Below is a small trained network, with its code and all its weights. Each question gives an input and a target symbol and asks what happens when units are switched off, that is, made to give their printed mean instead of their output.

import numpy as np


def w(rows, s, z=0):
    codes = np.array(rows[::2]) - 128.0
    scale = np.full(codes.shape[1], s)
    scale[-1] = z or s
    return codes * scale


def f(y):
    return y / 2 * (1 + np.tanh(0.7978845608 * (y + 0.044715 * y**3)))


def softmax(a):
    e = np.exp(a - a.max(-1, keepdims=True))
    return e / e.sum(-1, keepdims=True)


def log_softmax(a):
    a = a - a.max(-1, keepdims=True)
    return a - np.log(np.exp(a).sum(-1, keepdims=True))


def net(x, mask):
    ids = ['ΓΔΦΨαεσ'.index(c) for c in x.split()]
    T = len(ids)
    res = E[ids] + P[:T]
    u = 0
    for l in range(2):
        r = res
        for j in range(2):
            rows = slice(4 * j, 4 * j + 4)
            q, k, v = (r @ M[l][rows].T for M in (Q, K, V))
            z = softmax(np.where(np.tri(T) > 0, q @ k.T / 4**0.5, -1e9)) @ v
            o = O[l][rows]
            res = res + np.where(mask[u + j], z, o[:, -1]) @ o[:, :-1]
        u += 2
        y = f(res @ A[l][:, :-1].T + A[l][:, -1])
        res = res + np.where(mask[u : u + 16], y, B[l][:, -1]) @ B[l][:, :-1]
        u += 16
    return log_softmax(res[-1] @ U[:, :-1].T + U[:, -1])


Q, K, V, O, A, B = {}, {}, {}, {}, {}, {}
E = w([
[83,159,92,162,129,223,88,75],'Γ',
[141,132,87,125,202,139,206,92],'Δ',
[39,83,233,123,91,128,141,84],'Φ',
[186,179,117,119,148,87,5,149],'Ψ',
[139,125,90,82,111,118,119,105],'α',
[116,136,132,112,220,133,72,188],'ε',
[189,113,139,142,47,136,61,199],'σ',
],0.021)
P = w([
[109,171,238,113,1,77,199,153],'0',
[154,121,108,2,92,219,143,199],'1',
[208,115,122,49,143,187,140,75],'2',
[140,102,99,152,174,137,131,64],'3',
[66,131,144,156,90,93,209,160],'4',
[162,89,133,108,120,130,143,110],'5',
[83,133,127,177,81,102,175,162],'6',
[86,175,156,145,61,128,202,215],'7',
[244,120,140,84,147,145,119,96],'8',
[112,213,187,150,77,112,211,144],'9',
[130,190,181,179,68,115,196,169],'10',
[176,121,145,118,151,105,135,95],'11',
[113,180,153,180,107,92,162,162],'12',
[228,83,115,124,162,111,71,114],'13',
],0.0059)
Q[0] = w([
[114,159,100,148,142,192,182,183],'0.h0',
[103,122,143,229,131,133,108,105],'0.h0',
[205,142,19,181,198,138,156,132],'0.h0',
[120,43,196,102,86,159,225,123],'0.h0',
[218,113,143,115,95,130,104,141],'0.h1',
[77,162,114,92,189,144,140,81],'0.h1',
[21,144,162,102,108,74,1,162],'0.h1',
[156,195,179,83,186,153,60,94],'0.h1',
],0.0076)
K[0] = w([
[59,96,157,21,145,114,233,155],'0.h0',
[119,184,104,136,136,153,202,129],'0.h0',
[167,2,91,99,123,4,181,181],'0.h0',
[77,62,45,107,74,201,138,115],'0.h0',
[186,95,124,83,168,127,178,119],'0.h1',
[71,158,116,90,143,170,139,68],'0.h1',
[161,123,125,46,140,21,155,108],'0.h1',
[156,213,143,81,85,64,127,97],'0.h1',
],0.0073)
V[0] = w([
[102,186,105,166,143,161,155,88],'0.h0',
[131,128,150,102,115,98,184,198],'0.h0',
[105,237,2,102,72,145,76,127],'0.h0',
[181,75,140,144,167,75,180,183],'0.h0',
[125,96,137,114,101,92,155,144],'0.h1',
[136,114,135,206,163,81,104,117],'0.h1',
[148,105,83,78,136,43,147,152],'0.h1',
[104,165,192,27,30,87,151,118],'0.h1',
],0.0073)
O[0] = w([
[128,54,59,67,101,221,146,221,134],'0.h0',
[173,61,117,82,190,180,109,104,64],'0.h0',
[115,184,61,51,112,158,102,200,182],'0.h0',
[205,205,228,102,134,165,173,93,5],'0.h0',
[206,7,107,77,178,100,226,196,85],'0.h1',
[84,82,255,139,140,32,165,115,68],'0.h1',
[69,147,158,154,197,34,220,25,20],'0.h1',
[54,118,124,147,161,119,117,93,231],'0.h1',
],0.0053,0.0028)
A[0] = w([
[87,125,112,98,162,126,125,132,244],'0.n0',
[122,142,150,132,129,185,134,111,99],'0.n1',
[127,143,123,132,80,152,111,122,77],'0.n2',
[114,101,251,142,113,125,107,134,80],'0.n3',
[111,166,79,156,163,137,160,97,53],'0.n4',
[128,148,130,115,147,131,106,108,161],'0.n5',
[169,178,107,115,130,96,108,98,6],'0.n6',
[127,99,88,110,136,69,152,122,254],'0.n7',
[103,144,103,135,140,118,157,138,10],'0.n8',
[112,69,118,144,141,107,146,101,54],'0.n9',
[154,125,137,178,150,183,125,114,72],'0.n10',
[151,98,147,90,69,98,133,136,210],'0.n11',
[140,197,120,116,91,108,74,163,71],'0.n12',
[158,176,130,169,117,127,106,121,39],'0.n13',
[131,89,79,181,138,149,110,134,40],'0.n14',
[161,136,127,180,147,137,137,95,18],'0.n15',
],0.013,0.0034)
B[0] = w([
[202,189,124,177,126,198,106,114,205],'0.n0',
[84,38,43,144,114,162,134,248,171],'0.n1',
[184,105,145,244,113,42,114,182,179],'0.n2',
[166,179,98,112,190,155,78,53,213],'0.n3',
[170,86,91,91,35,84,156,175,169],'0.n4',
[72,127,81,128,123,194,92,119,171],'0.n5',
[61,94,116,146,108,149,163,95,172],'0.n6',
[214,239,248,145,178,156,253,98,162],'0.n7',
[203,116,134,62,144,79,138,196,119],'0.n8',
[164,189,91,45,125,105,125,197,152],'0.n9',
[88,140,163,131,91,162,199,189,177],'0.n10',
[184,209,147,224,156,167,80,79,195],'0.n11',
[144,82,110,177,154,38,123,32,254],'0.n12',
[181,48,70,168,204,78,163,142,171],'0.n13',
[135,146,198,96,140,165,188,73,153],'0.n14',
[98,19,103,71,114,208,215,211,134],'0.n15',
],0.0057,0.0072)
Q[1] = w([
[144,169,60,253,144,180,115,152],'1.h0',
[114,185,170,125,134,191,156,62],'1.h0',
[16,109,153,76,131,143,173,181],'1.h0',
[186,160,195,153,88,104,139,161],'1.h0',
[136,65,164,72,1,150,119,97],'1.h1',
[131,46,51,70,147,95,107,76],'1.h1',
[175,153,85,84,173,175,46,87],'1.h1',
[155,110,76,134,80,194,58,126],'1.h1',
],0.0066)
K[1] = w([
[69,104,192,210,108,88,156,186],'1.h0',
[99,88,157,169,133,153,151,97],'1.h0',
[142,168,117,101,192,98,110,164],'1.h0',
[102,160,2,156,97,164,98,225],'1.h0',
[230,177,124,108,214,100,137,70],'1.h1',
[116,59,154,128,98,103,115,56],'1.h1',
[81,78,180,131,122,190,104,107],'1.h1',
[79,164,146,153,130,90,138,144],'1.h1',
],0.008)
V[1] = w([
[100,149,135,118,58,196,39,176],'1.h0',
[183,144,210,204,99,106,132,123],'1.h0',
[131,109,142,87,91,161,128,47],'1.h0',
[86,1,134,154,104,56,162,123],'1.h0',
[113,124,51,116,35,134,146,162],'1.h1',
[86,145,198,97,37,116,101,17],'1.h1',
[173,151,132,165,136,106,75,66],'1.h1',
[107,169,174,97,145,116,87,119],'1.h1',
],0.0076)
O[1] = w([
[143,58,110,208,192,191,148,2,210],'1.h0',
[217,63,211,218,103,47,116,149,191],'1.h0',
[46,147,179,131,20,66,155,107,146],'1.h0',
[118,45,51,34,177,150,40,118,29],'1.h0',
[143,91,108,59,46,154,123,95,71],'1.h1',
[80,125,132,177,91,127,178,80,125],'1.h1',
[70,77,46,186,104,78,150,173,254],'1.h1',
[101,159,167,146,134,140,158,170,126],'1.h1',
],0.0074,0.0054)
A[1] = w([
[101,126,154,101,37,136,79,159,157],'1.n0',
[105,75,116,140,1,99,136,160,255],'1.n1',
[138,69,112,119,192,111,74,109,113],'1.n2',
[159,151,107,143,186,70,152,112,85],'1.n3',
[130,164,140,161,162,154,42,35,170],'1.n4',
[125,81,128,104,58,134,229,116,120],'1.n5',
[86,90,174,162,104,85,18,103,74],'1.n6',
[90,118,145,130,189,147,174,216,26],'1.n7',
[186,89,98,122,72,166,51,168,218],'1.n8',
[117,149,157,115,169,129,106,68,106],'1.n9',
[134,197,119,179,136,118,154,104,18],'1.n10',
[112,89,117,68,109,154,72,83,141],'1.n11',
[72,151,170,83,59,107,193,178,83],'1.n12',
[52,106,186,108,71,172,31,155,120],'1.n13',
[120,129,75,165,173,111,105,123,28],'1.n14',
[116,195,107,98,30,137,119,174,241],'1.n15',
],0.0088,0.0034)
B[1] = w([
[181,157,107,179,113,73,222,150,132],'1.n0',
[117,74,118,173,192,91,131,46,194],'1.n1',
[110,216,198,208,136,186,125,147,186],'1.n2',
[126,184,2,61,81,134,139,108,184],'1.n3',
[71,97,164,79,76,39,158,195,254],'1.n4',
[121,89,147,100,105,142,109,141,164],'1.n5',
[146,45,136,93,100,185,165,187,217],'1.n6',
[127,145,140,146,60,166,117,225,164],'1.n7',
[168,98,75,124,148,148,169,98,204],'1.n8',
[115,142,144,93,99,155,136,167,161],'1.n9',
[113,145,138,12,106,145,83,178,192],'1.n10',
[101,151,31,244,148,147,134,169,157],'1.n11',
[129,116,129,120,90,101,166,78,165],'1.n12',
[120,65,107,3,73,135,212,155,148],'1.n13',
[123,118,126,6,169,179,44,208,183],'1.n14',
[84,152,69,150,143,79,111,96,159],'1.n15',
],0.006,0.013)
U = w([
[107,123,118,126,117,212,92,118,54],'Γ',
[206,127,135,50,95,149,225,169,75],'Δ',
[82,52,255,71,73,159,142,118,189],'Φ',
[99,95,100,61,182,63,129,171,32],'Ψ',
[170,242,116,201,119,90,120,19,253],'α',
[140,218,184,154,149,182,96,204,143],'ε',
[230,67,219,154,130,61,131,112,99],'σ',
],0.0053,0.0036)

Each question gives the input, a string of symbols that net reads in full, and the target symbol t.
The units are the heads (4 rows each of Q, K, V and O) and the neurons (one row each of A and B). Each row of codes is followed by its name. A weight is (code - 128) times the scale printed after its matrix; where a second scale follows, it is the last column's (O, A, B and U).
mask holds one flag per unit, layer by layer, with each layer's heads first. A switched-off unit (its flag False) gives its mean, the last column of its rows in O or B, instead of its output. The means were averaged over made-up inputs and are rounded, as every weight is.
A unit's drop is (log p(t) with every unit on - log p(t) with that unit switched off) / (log p(t) with every unit on - log p(t) with every unit switched off).
The circuit of an input: a set's keep is (log p(t) with only the set's units on - log p(t) with every unit switched off) / (log p(t) with every unit on - log p(t) with every unit switched off). Starting from the 12 units with the biggest drops (on a tie, the unit counted first), units are removed one at a time, each time the one whose removal leaves the highest keep (on an exact tie, the one counted first), for as long as the keep stays at least 0.8.
units of the circuit, in order: the units of the circuit, biggest drop first
unit that matters most: the unit with the biggest drop
top k neurons: the k neurons with the biggest drops, biggest first
top k neurons in layer l: the k neurons of layer l with the biggest drops, biggest first
heads that matter: for each layer, one digit per head in row order, 1 if its drop is at least 0.15 and else 0, layers parted by /
input Ψ Γ Φ, target Ψ: top neuron in layer 0 => (0.n12)
input Γ Φ α, target Γ: units of the circuit, in order => (1.h0, 0.h0)
input σ Ψ Γ α Γ σ σ σ ε σ α Ψ Γ, target σ: units of the circuit, in order => (0.n11, 1.h0, 0.n2)
input σ σ Γ Ψ, target σ: heads that matter => 00 / 11
input Γ ε σ Φ Γ Φ α σ, target σ: top 2 neurons => (0.n14, 0.n2)
input σ Δ Δ Γ, target σ: units of the circuit, in order => (1.h0, 0.n11, 0.n1, 0.n4)
input ε Ψ Φ Δ, target Δ: heads that matter => 00 / 00
input ε Δ α Γ, target ε: units of the circuit, in order => (1.h1, 0.h0, 1.h0, 0.h1)
input Ψ Γ Φ α Φ ε, target Φ: units of the circuit, in order => (1.h1, 0.h0)
input σ Φ Φ α, target α: top 4 neurons => (0.n3, 1.n6, 1.n4, 1.n14)
input σ Γ σ Φ, target σ: heads that matter => 10 / 10
input α ε ε Φ Φ σ Γ, target Φ: units of the circuit, in order => (0.h0, 1.h0)
input Δ Φ Γ Φ, target Δ: heads that matter => 11 / 01
input Δ Ψ Δ Δ Γ ε, target Δ: top 4 neurons in layer 0 => (0.n11, 0.n7, 0.n1, 0.n3)
input σ Γ Φ Δ, target σ: top 4 neurons in layer 0 => (0.n11, 0.n0, 0.n15, 0.n1)
input Γ σ Ψ, target Γ: top 4 neurons in layer 1 => (1.n2, 1.n11, 1.n6, 1.n14)
input Γ σ α Δ, target Γ: units of the circuit, in order => (0.h1, 1.h0, 0.n12, 0.h0)
input Γ σ Φ Φ, target Γ: units of the circuit, in order => (0.h0, 1.h0)
input Δ Φ Γ, target Δ: top 3 neurons in layer 0 => (0.n1, 0.n10, 0.n3)
input Γ Δ Ψ, target Γ: heads that matter => 00 / 11
input Ψ Ψ Γ, target Ψ: top 2 neurons => (0.n12, 0.n1)
input Φ Γ σ α, target Φ: units of the circuit, in order => (1.h0, 1.h1)
input α ε α Φ Ψ ε, target ε: heads that matter => 00 / 01
input Ψ Ψ Γ σ, target Ψ: top 3 neurons => (0.n12, 1.n14, 0.n1)
input σ Δ ε Γ Φ α α Ψ α Γ α, target α: unit that matters most => 1.n6
input Γ Δ Φ, target Γ: heads that matter => 11 / 10
input Φ Γ Φ Δ, target Φ: heads that matter => 11 / 10
input Γ Δ ε, target Γ: top 2 neurons in layer 1 => (1.n11, 1.n8)
input Φ σ α ε, target ε: top 2 neurons => (0.n3, 0.n12)
